Every row comes from one small tree of marks. The marks that hang from a mark follow it in brackets, in the order of their numbers. Every link used is in the known rows. Which tree was each row made from?
Each row is shifted at random along 5 fixed directions that mean nothing.
Known rows
j_718(j_834(j_121) j_851 j_972): [-129, -143, -12, 42, 107, -72, 67, -218, -113, 109, 109, -101, -90, 40, 67, 155, -34, 169, 27, 147, 38, 64, -71, 165, 32, 56, 319, 50, 53, -9, 239, -23, 98, 25, -114, 1, -153, -167, -35, 66, -55, -43, 206, -84, -4, -4, -103, 16, 177, -67, 58, -121, -67, -68, -93]
j_834(j_851(j_309(j_358))): [-141, -28, 39, 72, 75, 90, -62, -155, 109, -35, 37, 85, -7, 118, -4, 100, -54, -97, -125, -36, 3, 107, -83, -46, 32, -71, -22, 155, 219, 97, 5, -117, 40, 88, 55, -59, -54, -91, 17, -28, 28, -31, -122, -114, -58, -35, -108, -23, -37, -43, 77, -161, 59, 30, -108]
j_304(j_403 j_718(j_851 j_972(j_121 j_358 j_834))): [69, 67, 38, -31, 103, -239, -91, 78, 125, 52, -75, 39, 114, -73, 16, -115, -226, -143, -119, -16, -217, 57, -68, -30, 2, -365, 118, 127, -14, -138, 147, -44, 198, 246, 34, 38, -24, -14, 14, 52, 37, 87, -115, -128, 63, -95, -47, 75, -132, 70, -125, 192, -41, 78, 159]
j_834(j_157 j_304(j_718(j_403 j_972))): [83, -120, 28, -158, -64, 100, -95, 17, 163, 326, 72, -96, -94, 73, 88, -121, -229, 77, -230, 136, 84, 74, -121, 20, 75, -11, 415, 117, 340, 184, 51, 54, 349, 118, 85, 75, -54, -88, 256, 31, 271, -37, -286, -362, 6, 172, -133, 16, 115, -38, 19, -72, 199, -57, 39]
j_358(j_309(j_304(j_403 j_972) j_834(j_121))): [219, 31, -126, -115, -186, 127, 47, 67, -87, -115, 74, -380, -151, 28, 61, 57, 107, 201, 173, 104, 135, -95, 1, 71, 31, 98, -47, -109, -145, 94, -168, 116, -131, -38, -35, -91, 148, 258, -29, -110, 13, -189, 4, 131, -78, 27, 54, -136, 150, 142, 93, 78, 53, -125, -180]
j_304(j_972(j_358 j_834)): [192, 44, -43, -128, -12, -1, -24, 195, 52, -71, -130, -7, 66, -52, -10, -114, -125, 36, -26, 106, -42, -79, 34, 30, -49, -399, 55, 47, 31, -11, 1, -111, -85, 136, -109, 51, -64, -42, -117, 46, 23, 180, -129, 1, 29, -81, -57, 30, -64, 11, -185, 250, 14, 80, 16]
j_403(j_304(j_718(j_834 j_851) j_972)): [-111, -155, 121, 64, -367, 177, -187, -89, 75, 271, 320, -206, -133, 258, 52, 119, -164, 93, -197, 80, 192, 29, -58, 105, -81, 325, -2, -216, 138, 358, 37, 318, 185, -177, 235, -18, 229, 93, 46, 105, 380, -143, -127, -365, 224, 249, 66, -83, 578, 3, 35, -266, 403, -90, 38]
j_157(j_403(j_304(j_718(j_834(j_121 j_851)) j_972))): [529, 93, -41, -368, -208, 131, 155, 459, -82, -48, -311, -292, -270, -22, 56, -232, -98, 292, 219, 243, -27, -183, 160, 125, -49, -177, 42, 35, -103, 72, -111, 86, -133, 176, -230, -38, -31, 93, 72, 23, 130, 58, -67, 141, 257, -23, 97, -211, 201, -13, -112, 463, -36, 42, -270]
j_309(j_304(j_403 j_972(j_121)) j_834): [179, 97, -11, -228, -76, 46, 80, 89, 166, -10, -22, -218, 26, -92, 108, -29, -184, -67, -30, 42, 57, -74, -19, -71, 40, -370, -7, 225, 83, -17, -79, -14, 0, 185, 30, 94, 108, 125, 80, -211, 56, 123, -231, -116, 33, 8, 31, -50, -31, 32, -65, 169, 69, -130, -53]
j_358(j_309(j_304 j_834(j_157(j_403) j_851))): [-195, 32, 97, 17, 123, -160, 54, -147, 249, 162, 36, 162, 113, -107, 36, 15, 44, -257, -88, -266, 73, 7, 2, -183, 219, -186, 45, 167, 147, -11, -105, -165, 49, -19, 92, 180, 21, -3, 106, -201, -72, 78, -118, -138, -63, 84, 19, 136, -335, -113, 80, -7, -23, 28, 65]
j_834(j_121(j_972) j_157 j_851(j_309(j_358))): [-184, -43, 6, 46, 92, 50, -19, -139, 93, 130, -20, 266, 9, -71, -9, 17, -86, -144, -164, -170, 8, 66, 40, -150, 139, 92, 251, 84, 340, 32, 0, -99, 244, 19, 44, 109, 36, -217, 105, -79, -4, 69, -109, -167, -165, 61, -140, 65, -288, -124, 128, -187, 15, 59, 36]
j_851(j_309 j_834(j_304) j_972(j_121)): [-124, -123, -65, -47, -105, 319, -50, 62, 35, 159, 181, -52, 119, 32, 7, -71, 29, 41, -322, 55, 82, 77, 100, -95, -240, 284, 50, -312, 158, 137, -9, 324, -80, -304, 217, 85, 59, 227, -9, 89, 300, 64, -137, -240, 12, 187, 255, 29, 361, -84, -88, -135, 139, -144, 216]
j_121(j_972(j_358(j_309(j_304(j_403))) j_834(j_851))): [3, 60, -16, 122, -54, -5, -94, -46, 53, -148, -54, 71, -40, -22, -137, 53, 6, -153, -16, -73, -200, -43, -19, -32, -22, -70, -92, -140, -45, -50, -51, 32, -72, -48, -62, -84, 53, -52, -100, 49, -11, -62, -59, 113, 24, -50, -28, 59, -154, 9, -21, -2, 29, 55, 51]
j_851(j_309 j_834(j_121 j_157 j_304)): [-261, -109, -69, 70, 43, 72, -35, -123, -42, 165, 172, 141, 203, -59, 17, 73, 88, -16, -232, -124, 222, 67, 47, -35, 53, 323, 212, -106, 206, 133, 6, -46, 94, -218, 173, 153, -1, 25, 102, -39, 32, 141, -84, -162, -209, 134, -37, 91, -64, -137, 74, -155, 37, 23, 245]
j_121(j_972(j_358 j_834(j_851(j_309(j_304))))): [22, 23, -81, 41, 81, 126, -110, -146, 96, -98, -168, -22, 3, 24, -174, 121, -147, -113, -139, 66, -92, 7, -94, 103, -9, -212, 47, 70, 173, 78, 68, -109, -112, 104, -139, -32, -46, -161, -10, 77, 34, 58, -133, -46, -16, -70, -200, 9, -82, -81, -52, -47, 19, 37, -49]
j_121(j_972(j_834(j_157 j_304(j_403) j_851(j_309(j_358))))): [139, 1, 1, -10, -250, 93, -27, 255, -47, -156, -68, 34, -249, -83, -24, -159, 59, -35, 27, 32, -214, -64, 152, -113, -144, 108, -36, -259, 1, -98, -118, 235, 77, -219, 6, -71, 36, 1, -73, 0, 104, -56, -117, 190, 128, 83, 203, 94, -36, -37, -75, 63, 61, 17, 48]
j_851(j_834(j_304) j_972(j_121)): [-32, -23, -46, -38, 96, 68, 32, 37, -15, 7, -27, 154, 202, -119, -11, -72, 0, -35, -138, -67, 35, 46, 67, -118, -66, -62, 58, 16, 62, -79, -1, -17, -146, -59, 12, 94, -99, -21, -28, 12, -47, 190, -47, -58, -100, -17, 25, 78, -89, -89, -96, 58, -43, -39, 146]
j_403(j_304(j_718 j_972)): [11, 43, 95, 84, -79, -45, -91, -77, 18, 80, 41, 41, 152, 65, -16, 68, -155, -10, -32, -118, 173, 2, -41, 2, 134, -74, -122, 185, 77, 164, -56, -138, 22, 95, 63, 6, 88, -95, -8, -3, -27, 82, -94, -157, 4, -34, -169, -97, -4, 33, 21, 13, 200, 94, 22]
j_718(j_304 j_403 j_972(j_121 j_834(j_851))): [109, 22, 8, 37, 174, -294, 184, 107, 7, -43, -114, 50, -75, -109, 94, -248, 64, -33, 227, 42, -237, -31, 134, -77, -37, -249, 115, 5, -225, -339, 70, 23, 27, -4, -189, 53, -212, -166, -170, 1, -136, 109, 188, 194, 114, -169, 248, 168, -110, 1, -205, 272, -223, 35, 106]
j_718(j_403 j_851(j_972(j_358(j_309)))): [-74, -70, 56, 19, 114, -39, 5, -38, 121, 81, 41, 77, 56, 113, 39, -95, -191, -49, -199, 33, -229, 130, -98, -135, -58, -196, 109, 143, 159, -56, 107, 38, 99, 152, -6, -70, -248, -122, -54, 100, 132, -101, -4, -166, 188, -64, 10, 15, 83, 15, -27, -41, 16, -29, -101]
j_121(j_972(j_358 j_834(j_157))): [211, -12, -140, -60, -72, 150, -10, 122, -62, -172, -206, -104, -182, 23, -93, -20, -51, 99, 32, 184, -64, -81, 35, 135, -122, -165, 6, -104, -11, 36, 39, 12, -156, -20, -218, -62, -93, -94, -124, 96, 50, 40, -69, 151, 76, -46, -97, -2, 81, -16, -164, 87, 45, 25, -124]
j_834(j_851(j_309(j_304(j_718(j_972))))): [-38, -35, 79, 91, -136, 107, -97, -48, 20, -26, 100, -37, -179, 144, 9, -12, -7, -13, -2, 27, -108, 108, -91, -67, -104, 155, -107, -15, 110, 35, -32, 186, 81, -38, 152, -157, 1, 33, 44, 34, 163, -207, -124, -19, 35, 54, 92, -75, 141, 25, 136, -172, 136, -52, -134]
j_157(j_304(j_718) j_403): [-6, 90, 23, -186, 21, 114, 70, -2, 180, 246, -49, -143, 111, 64, -2, 101, 31, 79, -18, 22, 225, -106, -26, 173, 134, -40, -174, 26, -36, 269, -10, -127, -145, 22, -41, 124, 156, 121, 197, -16, 74, 96, 5, -192, 152, 65, -77, -178, 166, -107, -17, 10, 57, 10, -58]
j_157(j_304(j_972(j_121))): [126, 93, 61, -79, -67, 130, 39, 93, 53, 7, -80, -12, -90, 40, 12, -32, -24, 61, 130, 27, 10, -56, 44, -40, -47, -124, -251, -22, -59, -11, -79, -5, -107, 65, -28, -44, 60, 30, -3, 8, 64, 15, -62, 40, 76, -42, -13, -93, 96, 1, -47, 68, 46, -5, -115]
j_834(j_851(j_309(j_304 j_358))): [-17, -5, 145, 49, -273, 90, 43, 193, 88, -154, 45, 162, -269, 39, 92, -176, 16, -178, 62, -76, -256, 62, 71, -324, -203, -3, -289, -76, 105, -188, -171, 249, 75, -105, 208, -148, -28, 64, -29, -72, 201, -177, -216, 131, 143, 20, 350, 22, -16, -3, 18, -33, 109, -58, -151]
j_157(j_304(j_718(j_834(j_121) j_851)) j_403): [-99, 73, 116, -29, -95, -89, 103, 65, -11, 50, -8, 65, -112, 1, 6, 29, 114, -8, 169, -55, -55, -58, 9, 13, -27, 168, -296, -90, -215, -58, 23, 61, -21, -47, 39, -49, 78, 116, 116, 5, 45, -90, 147, 95, 219, 52, 110, -81, 76, -62, 57, -28, -71, 1, -64]
j_972(j_121 j_358 j_834(j_157 j_304(j_403) j_851(j_309))): [-137, -87, 22, 61, 16, 94, -189, -15, 200, 129, 95, 145, -25, 35, 2, 1, 67, -255, -273, -107, 15, -9, 95, 12, -108, 168, 180, -372, 23, 30, 9, 192, 229, -198, 222, 132, 184, 94, 91, 36, 185, 75, -208, -89, -182, 133, 127, 263, -16, 27, -91, -128, 10, 67, 412]
j_358(j_309(j_834(j_157(j_304(j_972(j_121)) j_403) j_851))): [7, 40, 17, -82, 98, 76, -57, -96, 164, 71, -70, -74, -155, 80, -75, 51, -40, -32, -33, -3, 44, 17, -79, 7, 74, -90, 46, 78, 74, 143, -43, -66, -11, 167, -24, -9, 43, 88, 126, -37, 95, -88, -124, -116, -14, 92, -157, -10, 0, -17, 102, -54, -28, -6, -105]
j_304(j_403 j_718(j_851) j_972(j_834)): [117, 51, -87, -41, 50, -128, -206, -41, -75, 16, 55, -265, 226, 27, -13, 94, -68, 160, -96, 103, 104, -11, -133, 263, 151, -25, 125, 81, -108, 216, 116, -123, 81, 122, -24, 17, 134, 66, -15, 45, -116, 38, 84, -110, -28, -9, -227, -82, 69, 113, 24, 64, 47, 89, 76]
j_851(j_834(j_121 j_157(j_403) j_304) j_972(j_358(j_309))): [98, -55, -184, -68, 69, 92, 54, 172, -228, -126, -130, 64, 45, -118, -95, -92, 172, 105, 48, 24, 14, -29, 88, 32, -71, 270, 149, -180, -105, -77, -85, 31, -191, -82, -97, 14, -91, 130, 44, 60, -93, -44, 153, 228, -180, 16, 22, 34, -119, 16, 20, 96, -221, -21, 16]
j_157(j_304(j_972(j_121 j_358(j_309) j_834(j_851))) j_403): [-220, 55, 75, -15, 31, 102, -51, -110, 259, 226, 74, 44, 64, 103, -105, 143, 132, -136, -75, -100, 95, -113, 18, 100, 7, 162, -165, -323, -148, 189, -27, 68, -92, -103, 83, 137, 323, 206, 101, 68, 120, -5, 52, -147, 71, 131, 67, 11, 132, -11, 3, -177, -13, 12, 199]
j_309(j_304(j_718 j_972(j_834(j_121 j_157(j_403)))) j_358): [49, 42, -175, -149, 171, -150, 71, -70, 56, 67, -130, -119, 337, -204, 20, 81, 58, -71, 38, -62, 371, -112, 5, 194, 350, -129, 144, 187, -30, 103, -17, -358, -90, 84, -73, 346, 243, 66, 135, -185, -329, 190, 132, -49, -289, -40, -99, 4, -328, 31, -32, 89, -134, -4, 40]
j_358(j_309(j_304(j_718(j_834) j_972))): [-24, 14, 10, 26, -97, -87, -77, -87, 79, 138, 139, -68, 111, -19, 26, 0, -5, -9, -50, -57, 89, 15, -65, -59, 136, -38, -9, -13, 45, 99, -74, -23, 22, -27, 118, 39, 131, 110, -6, -19, 39, -65, -83, -141, -63, 64, -9, -7, -11, 26, 46, 9, 143, -9, 48]
j_718(j_403 j_972(j_834)): [-251, -28, 133, 102, 3, -247, 126, -20, 69, 76, 201, 194, 57, 13, 77, -67, 37, -79, 18, -107, -144, 0, 8, -170, -58, -93, -23, -6, -64, -153, 101, 65, 87, -109, 67, 49, -135, -114, -194, 8, -4, 64, 58, -40, 223, -31, 217, 88, 19, 5, -73, -61, 53, -16, 170]
j_403(j_304(j_718(j_834(j_121 j_851(j_309)) j_972(j_358)))): [112, -77, -14, 107, -147, 110, -95, -29, -176, -114, -24, -182, -276, 181, -79, 98, -64, 125, 126, 139, 34, 32, -53, 180, -113, 240, -28, -69, -37, 99, 25, 133, -25, 38, -27, -197, 3, 17, 13, 124, 138, -197, 7, 82, 15, -24, -44, -134, 309, 81, 64, -62, 65, -15, -156]

Write each row's tree
[-53, -37, -154, 70, 318, 1, -63, -69, -124, -90, -109, 35, 322, -37, -125, 60, 73, 10, -134, 24, 108, 33, 19, 120, -5, -54, 74, 48, 22, 21, 77, -205, -199, -48, -62, 91, -118, -9, -133, 70, -178, 181, 147, 51, -196, -89, -98, 70, -66, 1, -93, 11, -155, 87, 86] => j_851(j_309 j_972(j_358 j_834(j_157)))
[-276, -25, 74, 107, 136, -189, 95, -231, 93, 257, 88, 58, 272, 21, 21, 180, 100, -125, -51, -162, 234, -64, 70, 161, 156, 81, -52, -48, -159, 122, 110, -105, -42, -122, 11, 233, 161, -4, 14, -3, -153, 165, 237, -143, 40, 8, 44, 25, 66, -18, -67, -73, -33, 64, 218] => j_157(j_403(j_304(j_718(j_834 j_851 j_972(j_121 j_358)))))
[44, 35, -18, 20, -66, -46, -24, -61, -58, -207, 45, -203, -70, 24, 29, 93, -14, -75, 78, 1, 2, 52, -138, 10, -47, 32, -236, 149, -138, -83, 11, 102, -33, 58, 96, -126, 84, 167, 47, -133, -52, -173, 25, 102, -26, -13, 44, -74, 43, 145, 87, -91, 11, -164, -152] => j_309(j_304(j_403 j_718(j_851(j_972(j_121)))) j_834)
[148, 47, -29, -37, 58, 19, -6, 72, -75, -119, -178, -106, -103, 66, -58, -59, -48, 88, 116, 104, -118, 69, -78, 42, -94, -23, -209, 88, -130, -56, 76, 0, -149, 141, -98, -144, -127, 40, 50, 83, 48, -118, 76, 107, 160, -99, -32, -136, 151, 6, -11, 51, -86, -39, -232] => j_157(j_304(j_718(j_403 j_851(j_834 j_972(j_121)))))
[15, -10, 43, 48, -7, -110, -1, 114, -60, -107, -30, 227, -114, -86, -29, -76, -41, -103, 83, -43, -191, -8, -5, -89, -91, -57, 136, -33, -12, -271, -1, 29, 164, 78, 28, -55, -110, -90, -3, 34, -15, -26, -69, 154, -90, -52, -3, 152, -247, 68, -15, 56, -95, 28, 128] => j_718(j_972(j_358 j_834(j_121 j_157 j_304(j_403))))
[11, -92, 44, 182, -99, 80, -195, 5, -162, -135, 60, 132, -179, 75, -37, -53, 154, -10, 36, 8, -70, 68, 10, -11, -84, 437, 21, -186, 15, -25, -112, 137, 198, -124, 117, -156, 25, -17, 48, 52, -12, -232, 0, 217, -216, 96, -5, 83, -78, 109, 168, -177, -2, 72, 25] => j_834(j_157 j_304(j_972(j_358)) j_851(j_309))
[-295, 178, 185, -52, 149, -169, 100, -66, 252, 255, 6, 372, 339, -149, -56, 72, -25, -240, -66, -308, 38, -111, 19, -142, 187, -192, -129, 132, 33, -27, -26, -260, 10, 90, 82, 236, 133, -47, 117, -80, -86, 287, 1, -204, 93, 21, -56, 44, -340, -161, 15, 10, -78, 109, 253] => j_157(j_304(j_972(j_834(j_121))) j_403)
[309, -53, -117, -108, -105, -36, 38, 216, -244, -198, -170, -297, -333, -4, 34, -159, -84, 251, 211, 337, -174, 77, -25, 109, -146, -39, 92, 43, -58, -118, 122, 108, 13, 160, -142, -195, -173, 67, -44, 95, 90, -212, 71, 181, 88, -74, 58, -109, 218, 67, -33, 184, -100, -70, -320] => j_304(j_718(j_834(j_121) j_851(j_309(j_358)) j_972))
[-133, -25, 9, -54, -16, 57, 43, -83, 203, 290, 82, 6, 23, -81, 37, 36, 22, -24, -117, -140, 208, -52, 98, -93, 154, -13, 121, -101, 172, 147, -72, -37, 31, -170, 17, 199, 129, 12, 45, -119, 110, 99, -116, -260, -28, 164, -21, 62, -38, -161, 15, -43, 111, -14, 98] => j_358(j_309(j_834(j_121(j_972) j_157(j_304))))
[68, -38, -48, -30, 61, 250, -39, -83, -132, -124, -34, -5, -189, 154, -31, 119, -27, 191, 58, 67, 23, 56, -108, 74, -41, 143, 116, 115, 80, 58, 15, 17, -50, 150, -102, -206, -112, -148, 33, 57, -27, -138, 32, 63, -178, -65, -228, -147, 48, 34, 204, -172, -19, -40, -282] => j_834(j_121 j_851(j_972))
[9, 5, -19, -175, 8, 112, 111, 184, 97, -65, -85, 61, 34, -123, 20, -151, -222, -102, -146, 18, -80, 72, 39, -282, -116, -307, 23, 246, 325, -127, -42, -2, -28, 155, 64, 34, -110, 54, -19, -115, 168, 91, -201, -170, 38, -9, 111, -6, -79, -77, -72, 81, -15, -126, -101] => j_851(j_309(j_358 j_834(j_121)) j_972)
[-69, -35, -41, 159, 332, -277, 169, -158, -97, 20, 3, 44, 253, -51, 128, -46, 131, 14, 90, -29, -18, 53, 78, 7, 111, -38, 28, 112, -215, -208, 118, -120, -29, -81, -172, 66, -193, -208, -173, -20, -348, 81, 462, 124, -19, -190, 86, 100, -74, 18, -102, 66, -225, 28, 29] => j_718(j_304 j_403 j_851(j_972(j_121)))
[108, 42, 114, -63, -215, 17, -59, 252, 42, -93, 6, 115, -181, 12, 24, -190, -88, 12, 25, 21, -213, -27, 35, -170, -168, -182, -62, -43, 40, -85, -64, 150, 67, 27, 64, -95, -54, -30, -120, 42, 157, 12, -208, 41, 172, 31, 117, 37, -2, -1, -49, 107, 118, 44, -13] => j_304(j_972(j_834(j_851)))
[-177, -39, -10, 222, -89, 41, -115, -290, -215, -55, 373, -81, 159, 149, 20, 340, 297, 141, 58, -52, 295, -44, -91, 215, 128, 558, -138, -185, -241, 206, -65, 0, 21, -234, 95, -108, 249, 45, -60, -19, -270, -159, 256, 108, -265, 42, -157, -75, 103, 196, 211, -333, 129, -4, 141] => j_834(j_304(j_403 j_972))
[33, -13, 34, 14, -20, -135, 71, 164, -45, -73, -22, 77, -8, -41, 80, -265, -59, -34, -52, 38, -315, 107, 66, -211, -153, -72, 0, 26, 1, -196, 59, 118, 98, 31, 33, -73, -258, -10, -79, 44, 86, -13, -31, 79, 222, -62, 226, 57, 13, -9, -86, 162, -75, 18, 14] => j_718(j_403 j_851(j_309 j_834(j_304(j_972(j_121)))))
[8, -26, -79, -16, -6, 155, -37, -110, 39, 39, -22, -134, -16, 48, -51, 137, 42, 121, -75, 75, 118, -82, 34, 189, 43, -26, 85, -111, 36, 226, 67, -26, -143, -167, -184, 56, 37, -157, -109, 48, -27, 130, 8, -71, 40, 28, -112, -23, 127, -122, -66, -66, 118, 35, -5] => j_121(j_972(j_834(j_851)))
[160, -29, -41, -122, -254, 251, -70, 198, -49, -163, -30, 35, -270, 51, -52, -90, -238, 66, -46, 153, -168, 53, -115, -88, -233, -8, 91, -5, 193, -26, -43, 151, 45, 221, 35, -214, -136, 22, 110, 93, 302, -133, -330, -5, 18, 25, -109, -58, 45, 3, 40, 21, 95, -93, -122] => j_851(j_834(j_121 j_304(j_972(j_358))))
[41, -10, 74, -8, -154, 21, 64, 101, 65, 111, 180, -84, -87, 44, 125, -94, -134, 68, 12, 128, -148, 10, -28, -108, -79, -83, 45, -33, 77, -77, -46, 186, 184, -11, 60, -63, -44, -4, -27, 8, 188, -62, -62, -132, 223, 39, 124, 3, 197, -5, -68, 60, 154, -97, 28] => j_718(j_304(j_403) j_972)
[-134, -96, 127, -41, 40, -64, 72, -35, 46, 211, 25, -12, -191, 31, 23, -5, -100, 23, -23, 140, -141, 52, -54, 28, -54, -1, 181, 18, 121, -56, 167, 80, 181, 28, 2, 46, -147, -42, 124, 71, 160, -75, 76, -138, 315, 147, 56, 68, 220, -155, 6, -87, -56, -81, -87] => j_718(j_834(j_157(j_304 j_403)) j_851 j_972)
[-36, 42, 39, 2, -43, 107, -108, -124, 49, 123, 123, -188, 19, 149, -40, 196, -52, 101, -7, 57, 119, 6, -177, 150, 70, 136, -136, 12, -7, 208, 19, -20, 21, 61, 61, -64, 165, 95, 144, 33, 105, -119, -11, -179, 76, 47, -177, -186, 248, 24, 109, -165, 153, -55, -49] => j_157(j_304(j_403 j_718(j_972)))
[100, 10, 50, -47, -197, 40, 75, 151, -92, 8, 73, 147, -57, -102, 125, -104, 84, 97, 137, -75, 50, -77, 129, -121, 19, 123, 30, -94, -25, -107, -148, 67, 107, -77, 27, -31, 45, -81, -14, -54, -60, 13, -37, 121, -180, 2, 41, 14, -177, 38, 54, 82, 44, 27, 61] => j_834(j_121 j_304(j_972))
[-378, 16, 69, 139, 144, -86, 90, -183, 41, 15, 131, 240, 244, -68, -17, 56, 114, -303, -104, -271, 48, 78, 21, -250, -45, 132, -254, 79, 8, -148, -17, 51, -39, -149, 277, 107, 83, 138, -20, -142, -103, 61, 76, -25, -101, 65, 205, 90, -134, 30, 63, -258, -65, -108, 159] => j_851(j_309(j_304 j_834(j_157(j_403))) j_972(j_121))
